Below is a small trained network, with its code and all its weights. Each question gives an input and a class and asks what happens when units are switched off, that is, made to give their printed mean instead of their output.

import numpy as np


def w(rows, s, z=0):
    codes = np.array(rows[::2]) - 128.0
    scale = np.full(codes.shape[1], s)
    scale[-1] = z or s
    return codes * scale


def f(y):
    return y / 2 * (1 + np.tanh(0.7978845608 * (y + 0.044715 * y**3)))


def log_softmax(a):
    a = a - a.max(-1, keepdims=True)
    return a - np.log(np.exp(a).sum(-1, keepdims=True))


def net(x, mask):
    res = np.array(x, float).reshape(1, 7) / 4 @ E
    y = f(res @ A[0][:, :-1].T + A[0][:, -1])
    res = res + np.where(mask, y, B[0][:, -1]) @ B[0][:, :-1]
    return log_softmax(res[-1] @ U[:, :-1].T + U[:, -1])


A, B = {}, {}
E = w([
[70,119,123,141,111,157,161,90,169,144,93],'x0',
[53,117,72,27,116,81,87,104,207,107,74],'x1',
[2,209,124,166,154,113,45,189,131,56,124],'x2',
[173,149,121,154,154,219,144,244,203,217,143],'x3',
[136,94,114,95,247,20,157,77,83,188,211],'x4',
[219,152,57,22,107,58,105,182,99,105,102],'x5',
[98,82,107,153,184,185,33,43,139,165,72],'x6',
],0.0093)
A[0] = w([
[106,87,142,173,122,166,163,102,118,182,85,31],'n1',
[136,53,86,64,108,75,152,18,107,133,105,142],'n2',
[76,196,63,106,107,92,19,137,87,57,102,150],'n3',
[91,115,125,212,219,149,121,101,113,185,179,109],'n4',
[88,147,96,130,135,179,104,100,157,125,107,172],'n5',
[140,161,102,99,159,78,105,187,71,106,154,251],'n6',
[253,126,130,95,92,130,153,206,74,162,158,183],'n7',
[133,168,85,107,185,88,165,133,103,51,164,234],'n8',
[128,177,89,151,54,194,120,190,180,132,18,173],'n9',
[140,115,82,51,214,147,130,105,176,122,135,93],'n10',
[134,122,144,158,128,169,99,166,124,118,158,141],'n11',
[118,136,96,111,52,145,165,150,175,91,79,87],'n12',
[147,147,182,156,123,166,169,165,72,104,145,231],'n13',
[89,148,54,33,129,105,56,85,108,87,86,21],'n14',
],0.011,0.0027)
B[0] = w([
[146,179,120,152,119,120,47,122,102,152,85,173],'n1',
[205,63,99,63,191,112,118,40,114,137,68,253],'n2',
[51,110,105,127,43,143,79,205,107,97,191,252],'n3',
[153,148,125,124,91,73,138,163,35,183,124,202],'n4',
[208,118,143,130,197,139,115,162,115,99,139,178],'n5',
[109,167,93,153,112,91,126,156,153,127,160,212],'n6',
[118,120,246,205,105,177,170,187,89,5,126,242],'n7',
[216,145,115,120,107,80,149,123,181,178,104,203],'n8',
[157,103,70,37,82,181,142,79,209,194,103,237],'n9',
[135,134,165,169,143,129,133,123,74,129,94,189],'n10',
[162,131,176,151,156,118,143,67,164,139,89,160],'n11',
[105,157,77,89,81,87,124,154,94,156,72,193],'n12',
[105,127,153,178,125,110,123,101,75,56,99,187],'n13',
[139,84,123,81,159,115,114,142,139,81,116,246],'n14',
],0.011,0.017)
U = w([
[119,198,16,87,88,85,112,192,176,224,140,116],'0',
[77,114,178,185,65,254,143,169,138,94,109,147],'1',
[125,50,77,95,120,83,147,99,45,135,105,175],'2',
[89,164,156,208,76,77,201,16,112,98,156,96],'3',
[185,70,139,123,181,147,201,13,188,152,81,165],'4',
[73,87,162,131,156,160,174,94,125,115,180,3],'5',
[107,188,251,253,122,94,206,200,29,79,116,201],'6',
[106,52,167,120,150,131,114,196,166,54,175,76],'7',
],0.0098,0.0045)

Each question gives the input, the list of numbers given to net, and the class t.
The units are the neurons (one row each of A and B). Each row of codes is followed by its name. A weight is (code - 128) times the scale printed after its matrix; where a second scale follows, it is the last column's (A, B and U).
mask holds one flag per neuron, in row order. A switched-off neuron (its flag False) gives its mean, the last column of its row in B, instead of its output. The means were averaged over made-up inputs and are rounded, as every weight is.
A unit's drop is (log p(t) with every unit on - log p(t) with that unit switched off) / (log p(t) with every unit on - log p(t) with every unit switched off).
The circuit of an input: a set's keep is (log p(t) with only the set's units on - log p(t) with every unit switched off) / (log p(t) with every unit on - log p(t) with every unit switched off). Starting from the 12 units with the biggest drops (on a tie, the unit counted first), units are removed one at a time, each time the one whose removal leaves the highest keep (on an exact tie, the one counted first), for as long as the keep stays at least 0.8.
units of the circuit, in order: the units of the circuit, biggest drop first
most important unit: the unit with the biggest drop
k most important neurons: the k neurons with the biggest drops, biggest first
drop of u: that unit's drop, to one decimal
input [-5,0,-3,-7,-2,-8,-2], class 3: units of the circuit, in order => n9; n14; n7; n12
input [-7,0,-8,-6,8,6,-3], class 4: units of the circuit, in order => n2
input [-4,2,6,5,6,-5,-5], class 0: 3 most important neurons => n7; n8; n10
input [2,8,5,-7,1,-2,-1], class 7: 2 most important neurons => n3; n14
input [-8,-6,-2,-7,-7,6,4], class 6: 2 most important neurons => n7; n9
input [7,-2,-2,-8,1,-5,0], class 4: 2 most important neurons => n3; n2
input [5,2,4,6,6,-8,-1], class 6: 2 most important neurons => n9; n2
input [4,1,3,6,5,1,0], class 6: 2 most important neurons => n9; n2
input [2,3,7,-2,-8,-2,-2], class 0: 2 most important neurons => n7; n9
input [-2,0,-6,3,-7,8,6], class 1: 3 most important neurons => n7; n2; n8
input [6,-2,8,0,-2,0,3], class 0: 3 most important neurons => n7; n9; n13
input [-5,8,-7,0,-5,-8,-7], class 0: 2 most important neurons => n12; n7
input [6,-7,7,-1,6,2,5], class 6: 3 most important neurons => n9; n2; n12
input [2,-4,-8,-8,-6,8,-4], class 6: units of the circuit, in order => n7
input [8,8,-7,1,-6,-7,-1], class 0: 2 most important neurons => n12; n1
input [3,1,6,-4,1,8,0], class 0: 2 most important neurons => n7; n8
input [4,7,1,6,2,4,8], class 4: 2 most important neurons => n9; n4
input [1,1,-3,-4,5,8,-1], class 4: 2 most important neurons => n2; n8
input [6,3,-5,8,-5,7,-6], class 1: drop of n9 => 0.8
input [-6,1,-3,-6,-4,-7,0], class 3: most important unit => n9
input [-1,1,5,1,4,1,1], class 0: drop of n7 => 1.8
input [-7,0,-3,0,7,-5,0], class 6: drop of n9 => 1.3
input [8,-1,0,-3,-7,-6,0], class 4: drop of n4 => 0.3
